Here is a tiny trained network, its code and every weight. The questions are about switching its units off for an input and a target symbol, where a switched-off unit gives its printed mean instead of its output.

import numpy as np


def w(rows, s, z=0):
    codes = np.array(rows[::2]) - 128.0
    scale = np.full(codes.shape[1], s)
    scale[-1] = z or s
    return codes * scale


def norm(h):
    return h / np.sqrt((h * h).mean(-1, keepdims=True) + 1e-5)


def f(y):
    return np.maximum(y, 0)


def softmax(a):
    e = np.exp(a - a.max(-1, keepdims=True))
    return e / e.sum(-1, keepdims=True)


def log_softmax(a):
    a = a - a.max(-1, keepdims=True)
    return a - np.log(np.exp(a).sum(-1, keepdims=True))


def net(x, mask):
    ids = ['ΞΠαβδεημτ'.index(c) for c in x.split()]
    T = len(ids)
    res = E[ids] + P[:T]
    u = 0
    for l in range(2):
        r = norm(res)
        for j in range(2):
            rows = slice(2 * j, 2 * j + 2)
            q, k, v = (r @ M[l][rows].T for M in (Q, K, V))
            z = softmax(np.where(np.tri(T) > 0, q @ k.T / 2**0.5, -1e9)) @ v
            o = O[l][rows]
            res = res + np.where(mask[u + j], z, o[:, -1]) @ o[:, :-1]
        u += 2
        y = f(norm(res) @ A[l][:, :-1].T + A[l][:, -1])
        res = res + np.where(mask[u : u + 4], y, B[l][:, -1]) @ B[l][:, :-1]
        u += 4
    return log_softmax(norm(res)[-1] @ U[:, :-1].T + U[:, -1])


Q, K, V, O, A, B = {}, {}, {}, {}, {}, {}
E = w([
[141,148,144,117,112,83,126,102],'Ξ',
[148,108,89,98,118,114,101,82],'Π',
[189,103,91,141,135,117,109,154],'α',
[146,92,126,139,86,150,143,134],'β',
[140,74,100,156,135,108,159,140],'δ',
[142,79,99,106,87,122,134,137],'ε',
[142,114,105,120,88,153,106,145],'η',
[130,74,251,36,211,122,104,188],'μ',
[132,129,94,155,144,160,101,91],'τ',
],0.0027)
P = w([
[80,96,161,222,8,24,54,86],'0',
[91,79,158,182,61,85,78,121],'1',
[119,89,144,153,73,93,88,114],'2',
[152,92,131,137,86,95,99,117],'3',
[171,100,127,120,89,101,108,121],'4',
[190,103,123,107,101,105,113,124],'5',
[198,104,119,95,108,115,121,127],'6',
[206,106,116,86,113,125,133,131],'7',
[213,109,123,75,124,130,133,130],'8',
[216,116,118,61,134,132,143,124],'9',
],0.0012)
Q[0] = w([
[132,109,56,54,77,93,138,61],'L0H0',
[36,203,74,171,215,235,188,124],'L0H0',
[163,43,31,40,63,131,144,40],'L0H1',
[3,192,203,115,171,147,126,147],'L0H1',
],0.0054)
K[0] = w([
[175,128,108,142,113,198,219,123],'L0H0',
[56,94,129,240,65,96,75,149],'L0H0',
[178,122,190,41,228,192,173,220],'L0H1',
[132,71,34,255,46,81,61,161],'L0H1',
],0.0051)
V[0] = w([
[97,151,214,177,142,140,181,231],'L0H0',
[139,254,149,166,48,34,183,78],'L0H0',
[114,219,195,65,176,82,134,90],'L0H1',
[133,69,200,77,133,111,47,193],'L0H1',
],0.0022)
O[0] = w([
[147,96,56,98,144,86,35,152,2],'L0H0',
[128,221,5,89,111,190,222,110,186],'L0H0',
[11,40,140,67,144,196,93,141,132],'L0H1',
[95,200,157,76,133,148,76,219,223],'L0H1',
],0.002,0.0028)
A[0] = w([
[136,145,135,148,210,158,66,249,204],'L0N0',
[159,46,32,214,185,145,127,134,148],'L0N1',
[126,145,125,113,133,28,212,120,253],'L0N2',
[143,25,17,169,43,136,101,89,2],'L0N3',
],0.0021,0.0016)
B[0] = w([
[66,107,139,38,142,110,148,73,172],'L0N0',
[126,185,178,165,122,177,115,180,153],'L0N1',
[79,110,131,147,177,124,95,179,253],'L0N2',
[149,187,5,128,156,120,178,155,158],'L0N3',
],0.0026,0.0027)
Q[1] = w([
[131,166,40,9,172,63,61,45],'L1H0',
[182,2,37,216,167,202,33,121],'L1H0',
[9,198,238,2,99,53,193,170],'L1H1',
[57,10,124,252,159,150,60,87],'L1H1',
],0.0062)
K[1] = w([
[99,70,213,150,143,195,197,102],'L1H0',
[148,150,186,246,76,16,76,92],'L1H0',
[38,100,15,50,164,254,200,122],'L1H1',
[49,143,103,227,62,10,93,43],'L1H1',
],0.0059)
V[1] = w([
[109,203,225,154,118,127,231,171],'L1H0',
[103,3,108,155,60,222,133,178],'L1H0',
[111,36,96,110,109,43,204,166],'L1H1',
[126,29,88,148,21,110,64,70],'L1H1',
],0.0027)
O[1] = w([
[65,65,255,159,53,139,96,99,193],'L1H0',
[163,129,37,219,70,193,165,213,6],'L1H0',
[112,15,107,78,78,90,148,83,201],'L1H1',
[103,108,181,34,139,187,152,96,152],'L1H1',
],0.0037,0.0013)
A[1] = w([
[157,106,83,94,184,127,143,44,137],'L1N0',
[152,219,176,130,68,196,166,90,250],'L1N1',
[130,112,155,218,76,143,206,42,6],'L1N2',
[89,181,133,150,224,252,49,167,90],'L1N3',
],0.0031,0.0014)
B[1] = w([
[171,168,105,192,189,83,148,180,195],'L1N0',
[188,105,88,132,118,178,52,97,254],'L1N1',
[94,196,225,96,220,148,212,195,162],'L1N2',
[3,78,118,228,180,88,213,149,154],'L1N3',
],0.0037,0.002)
U = w([
[15,49,232,53,113,89,12,34,250],'Ξ',
[81,225,137,223,248,226,47,74,113],'Π',
[196,74,46,149,46,242,16,87,127],'α',
[210,182,198,67,48,249,248,188,110],'β',
[17,106,187,234,167,50,253,220,153],'δ',
[67,136,90,117,116,166,87,199,48],'ε',
[203,239,134,217,48,12,23,211,119],'η',
[174,14,21,100,6,37,240,103,49],'μ',
[231,218,30,56,242,30,192,63,90],'τ',
],0.0063,0.0025)

Each question gives the input, a string of symbols that net reads in full, and the target symbol t.
The units are the heads (2 rows each of Q, K, V and O) and the neurons (one row each of A and B). Each row of codes is followed by its name. A weight is (code - 128) times the scale printed after its matrix; where a second scale follows, it is the last column's (O, A, B and U).
mask holds one flag per unit, layer by layer, with each layer's heads first. A switched-off unit (its flag False) gives its mean, the last column of its rows in O or B, instead of its output. The means were averaged over made-up inputs and are rounded, as every weight is.
A unit's drop is (log p(t) with every unit on - log p(t) with that unit switched off) / (log p(t) with every unit on - log p(t) with every unit switched off).
top k neurons: the k neurons with the biggest drops, biggest first
k most important neurons of layer l: the k neurons of layer l with the biggest drops, biggest first
heads that matter: for each layer, one digit per head in row order, 1 if its drop is at least 0.15 and else 0, layers parted by /
input Ξ Ξ τ Ξ ε Ξ Ξ Π β δ, target δ: 2 most important neurons of layer 1 -> [L1N1 L1N2]
input Ξ β Ξ Π α Ξ ε Ξ Π α, target Ξ: heads that matter -> 01 / 10
input Π Ξ Ξ Ξ Ξ δ Ξ δ Ξ, target δ: heads that matter -> 00 / 11
input δ Π Ξ ε Π Ξ, target μ: heads that matter -> 10 / 11
input β Ξ β Ξ Π δ Π μ Ξ η, target Ξ: heads that matter -> 11 / 00
input β β Ξ Ξ μ Π Ξ Π, target Π: most important neuron of layer 0 -> [L0N2]
input β Ξ Ξ Ξ α η Ξ, target η: top 2 neurons -> [L0N1 L0N0]
input Ξ μ Ξ Ξ Ξ Π Π, target Π: heads that matter -> 11 / 01
input Π β Π, target β: heads that matter -> 00 / 10
input η Ξ β Ξ Ξ ε β, target Ξ: 2 most important neurons of layer 0 -> [L0N2 L0N0]
input Ξ μ δ, target Ξ: heads that matter -> 10 / 00
input Π Ξ Ξ β η δ Ξ, target β: heads that matter -> 01 / 10
input μ Ξ Π Ξ Ξ, target Π: 2 most important neurons of layer 0 -> [L0N0 L0N3]
input Ξ Ξ α Ξ Π Ξ Ξ μ τ β, target δ: most important neuron of layer 1 -> [L1N3]
input μ Ξ Ξ η, target ε: 2 most important neurons of layer 0 -> [L0N2 L0N0]
input Π μ α δ, target Ξ: heads that matter -> 11 / 01
input Ξ Ξ μ Π η Π Ξ τ α, target δ: heads that matter -> 01 / 01
input δ η α μ α τ β η, target δ: heads that matter -> 11 / 11
input δ Ξ Ξ β Π ε Ξ ε Ξ Ξ, target Ξ: 2 most important neurons of layer 0 -> [L0N2 L0N0]
input Ξ η Π μ Π β Π, target α: heads that matter -> 00 / 10
input Ξ Ξ η, target α: heads that matter -> 00 / 00
input Ξ Ξ Π β Ξ Ξ τ μ, target δ: top 2 neurons -> [L1N3 L1N1]
input Ξ τ Ξ, target Π: top neuron -> [L1N1]
input α Ξ β, target β: heads that matter -> 01 / 00
input Ξ β μ τ Ξ α, target δ: 2 most important neurons of layer 1 -> [L1N3 L1N1]
input β μ ε Π η Ξ, target ε: 2 most important neurons of layer 0 -> [L0N0 L0N1]
input μ Ξ Ξ Ξ Ξ, target η: heads that matter -> 10 / 01
input α Ξ ε η Π Π δ Ξ δ Ξ, target δ: top 2 neurons -> [L1N2 L0N1]
input Ξ Ξ Ξ β, target β: top 2 neurons -> [L1N2 L0N3]
input μ ε α Ξ ε Ξ Ξ β, target α: top 2 neurons -> [L1N1 L0N2]
